Here is a tiny trained network, its code and every weight. The questions are about switching its units off for an input and a target symbol, where a switched-off unit gives its printed mean instead of its output.

import numpy as np


def w(rows, s, z=0):
    codes = np.array(rows[::2]) - 128.0
    scale = np.full(codes.shape[1], s)
    scale[-1] = z or s
    return codes * scale


def norm(h):
    return h / np.sqrt((h * h).mean(-1, keepdims=True) + 1e-5)


def f(y):
    return y / 2 * (1 + np.tanh(0.7978845608 * (y + 0.044715 * y**3)))


def softmax(a):
    e = np.exp(a - a.max(-1, keepdims=True))
    return e / e.sum(-1, keepdims=True)


def log_softmax(a):
    a = a - a.max(-1, keepdims=True)
    return a - np.log(np.exp(a).sum(-1, keepdims=True))


def net(x, mask):
    ids = ['Γαβδεζηξπστφω'.index(c) for c in x.split()]
    T = len(ids)
    res = E[ids] + P[:T]
    u = 0
    for l in range(3):
        q, k, v = (norm(res) @ M[l].T for M in (Q, K, V))
        z = softmax(np.where(np.tri(T) > 0, q @ k.T / 4**0.5, -1e9)) @ v
        res = res + np.where(mask[u], z, O[l][:, -1]) @ O[l][:, :-1]
        u += 1
        y = f(norm(res) @ A[l][:, :-1].T + A[l][:, -1])
        res = res + np.where(mask[u : u + 4], y, B[l][:, -1]) @ B[l][:, :-1]
        u += 4
    return log_softmax(norm(res)[-1] @ U[:, :-1].T + U[:, -1])


Q, K, V, O, A, B = {}, {}, {}, {}, {}, {}
E = w([
[145,71,83,165],'Γ',
[51,146,117,125],'α',
[123,94,43,108],'β',
[141,164,83,134],'δ',
[107,35,118,126],'ε',
[147,155,121,159],'ζ',
[101,183,202,89],'η',
[92,50,146,94],'ξ',
[108,140,32,125],'π',
[93,221,10,105],'σ',
[101,110,224,136],'τ',
[129,93,97,177],'φ',
[97,162,34,33],'ω',
],0.014)
P = w([
[91,125,160,186],'0',
[9,79,102,129],'1',
[109,128,154,172],'2',
[53,77,104,98],'3',
[126,134,151,161],'4',
[74,81,105,72],'5',
[141,141,150,147],'6',
[93,80,102,60],'7',
[158,146,144,133],'8',
[111,73,103,61],'9',
[175,151,140,116],'10',
[129,64,96,59],'11',
[193,159,139,97],'12',
[149,57,82,53],'13',
],0.011)
Q[0] = w([
[23,92,92,128],'0.h1',
[144,4,168,95],'0.h1',
[138,154,92,22],'0.h1',
[80,169,238,93],'0.h1',
],0.029)
K[0] = w([
[35,96,81,138],'0.h1',
[152,4,158,118],'0.h1',
[126,141,98,13],'0.h1',
[73,139,231,81],'0.h1',
],0.03)
V[0] = w([
[94,150,182,127],'0.h1',
[218,104,223,101],'0.h1',
[130,219,252,184],'0.h1',
[47,16,193,33],'0.h1',
],0.0046)
O[0] = w([
[119,75,162,99,108],'0.h1',
[136,111,147,73,46],'0.h1',
[148,99,252,78,3],'0.h1',
[85,2,21,106,215],'0.h1',
],0.0072,0.0027)
A[0] = w([
[161,183,71,228,5],'0.n1',
[122,154,7,155,128],'0.n2',
[40,157,128,102,219],'0.n3',
[107,35,124,91,146],'0.n4',
],0.013,0.0018)
B[0] = w([
[128,92,5,77,190],'0.n1',
[118,97,247,67,250],'0.n2',
[115,26,115,156,169],'0.n3',
[149,142,151,76,188],'0.n4',
],0.012,0.011)
Q[1] = w([
[161,108,121,93],'1.h1',
[130,116,146,2],'1.h1',
[147,105,141,139],'1.h1',
[132,119,81,172],'1.h1',
],0.05)
K[1] = w([
[201,78,119,115],'1.h1',
[251,146,135,9],'1.h1',
[121,111,157,120],'1.h1',
[92,77,69,171],'1.h1',
],0.025)
V[1] = w([
[252,85,140,172],'1.h1',
[232,69,184,181],'1.h1',
[83,107,138,86],'1.h1',
[23,187,189,98],'1.h1',
],0.017)
O[1] = w([
[59,63,149,184,76],'1.h1',
[19,91,148,164,116],'1.h1',
[114,165,158,107,254],'1.h1',
[135,255,71,76,188],'1.h1',
],0.02,0.0071)
A[1] = w([
[122,111,102,82,92],'1.n1',
[148,231,129,251,214],'1.n2',
[85,95,43,125,3],'1.n3',
[237,101,117,141,92],'1.n4',
],0.024,0.0024)
B[1] = w([
[124,92,102,122,242],'1.n1',
[85,102,117,253,175],'1.n2',
[87,133,139,159,163],'1.n3',
[119,157,99,187,253],'1.n4',
],0.032,0.0069)
Q[2] = w([
[76,102,179,196],'2.h1',
[187,165,131,95],'2.h1',
[65,162,235,50],'2.h1',
[199,4,187,103],'2.h1',
],0.023)
K[2] = w([
[83,49,214,185],'2.h1',
[181,169,133,88],'2.h1',
[73,182,237,26],'2.h1',
[228,3,123,81],'2.h1',
],0.02)
V[2] = w([
[166,163,253,102],'2.h1',
[148,86,157,90],'2.h1',
[136,166,166,126],'2.h1',
[117,81,180,124],'2.h1',
],0.016)
O[2] = w([
[87,254,169,214,3],'2.h1',
[152,193,167,121,57],'2.h1',
[92,170,130,163,116],'2.h1',
[184,140,201,169,47],'2.h1',
],0.013,0.0037)
A[2] = w([
[124,121,127,198,3],'2.n1',
[172,222,171,200,133],'2.n2',
[184,160,110,252,22],'2.n3',
[162,241,115,222,127],'2.n4',
],0.028,0.0052)
B[2] = w([
[63,115,78,77,171],'2.n1',
[81,133,48,79,197],'2.n2',
[136,253,163,136,202],'2.n3',
[205,73,211,170,254],'2.n4',
],0.035,0.0064)
U = w([
[186,88,202,184,215],'Γ',
[151,124,102,98,186],'α',
[175,115,69,115,113],'β',
[169,15,67,184,4],'δ',
[83,172,246,98,62],'ε',
[44,41,116,155,24],'ζ',
[34,175,67,81,28],'η',
[156,101,198,55,21],'ξ',
[151,139,34,194,219],'π',
[229,174,122,141,122],'σ',
[57,198,155,196,205],'τ',
[155,182,155,68,241],'φ',
[171,255,158,137,230],'ω',
],0.015,0.004)

Each question gives the input, a string of symbols that net reads in full, and the target symbol t.
The units are the heads (4 rows each of Q, K, V and O) and the neurons (one row each of A and B). Each row of codes is followed by its name. A weight is (code - 128) times the scale printed after its matrix; where a second scale follows, it is the last column's (O, A, B and U).
mask holds one flag per unit, layer by layer, with each layer's heads first. A switched-off unit (its flag False) gives its mean, the last column of its rows in O or B, instead of its output. The means were averaged over made-up inputs and are rounded, as every weight is.
A unit's drop is (log p(t) with every unit on - log p(t) with that unit switched off) / (log p(t) with every unit on - log p(t) with every unit switched off).
The circuit of an input: a set's keep is (log p(t) with only the set's units on - log p(t) with every unit switched off) / (log p(t) with every unit on - log p(t) with every unit switched off). Starting from the 12 units with the biggest drops (on a tie, the unit counted first), units are removed one at a time, each time the one whose removal leaves the highest keep (on an exact tie, the one counted first), for as long as the keep stays at least 0.8.
circuit, biggest first: the units of the circuit, biggest drop first
top k neurons: the k neurons with the biggest drops, biggest first
top k neurons in layer l: the k neurons of layer l with the biggest drops, biggest first
input δ Γ ξ ω η β α ζ ζ, target τ: top 4 neurons : (0.n2; 0.n3; 2.n3; 1.n2)
input η η η π τ σ δ τ, target δ: top 2 neurons : (0.n2; 0.n1)
input η π π ζ φ η φ η α η Γ ζ τ ζ, target τ: circuit, biggest first : (0.n2; 2.h1; 0.n1)
input ζ η φ ε ε σ Γ α Γ φ Γ ξ, target Γ: top 2 neurons : (0.n1; 1.n4)
input φ ζ η ε α η η τ, target η: circuit, biggest first : (1.h1; 0.h1)
input α η φ ζ φ α Γ ω τ τ η φ, target η: circuit, biggest first : (0.n2; 1.h1; 0.h1)
input φ δ η β σ ε η η, target η: circuit, biggest first : (1.h1; 0.n2; 0.h1; 2.h1)
input ω φ ε η φ σ ω α τ η η β, target η: top 3 neurons : (0.n2; 0.n3; 0.n1)
input σ ω ζ π ω ξ ω Γ Γ σ ω η, target ω: top 2 neurons : (0.n1; 0.n4)
input φ ω φ φ, target φ: top 3 neurons : (0.n2; 0.n4; 1.n4)
input α ζ α η ξ, target ξ: top 3 neurons in layer 0 : (0.n3; 0.n2; 0.n1)
input φ Γ η α η η η σ ζ τ, target ζ: circuit, biggest first : (1.h1)
input ζ Γ η δ δ ξ δ β, target δ: circuit, biggest first : (0.h1; 1.h1; 0.n2; 0.n3)
input τ ζ ζ π δ η ζ ω, target ζ: circuit, biggest first : (0.h1; 1.h1; 0.n2)
input η π φ φ δ β, target δ: circuit, biggest first : (0.h1; 0.n2; 1.h1; 0.n1)
input ζ φ ω η ξ φ τ π η ζ η ξ η, target Γ: circuit, biggest first : (2.n4; 0.n2)
input ζ π η β η η η δ τ η, target τ: circuit, biggest first : (2.h1)
input ω τ β τ η τ σ, target σ: top 2 neurons : (2.n4; 0.n1)
input φ φ Γ η δ η ζ η δ π, target δ: top 2 neurons : (0.n3; 0.n1)
input η η ω δ ζ ω ω δ δ η σ π ζ ε, target ζ: top neuron : (0.n2)
input σ ζ ζ δ, target ζ: top 2 neurons : (0.n3; 0.n2)
input β φ ε η Γ η Γ Γ ε ζ, target ε: top 4 neurons : (0.n2; 0.n4; 0.n3; 1.n4)
input π η ξ η Γ ζ η φ π φ η η Γ ω, target Γ: circuit, biggest first : (1.h1; 0.n1; 2.h1)
input η φ ε ζ φ φ α ζ ζ φ, target ζ: top 2 neurons : (0.n2; 2.n3)
input ε σ Γ δ τ ζ ε, target η: top 2 neurons in layer 1 : (1.n4; 1.n2)
input Γ ζ ε ξ, target ε: top 2 neurons in layer 0 : (0.n4; 0.n1)
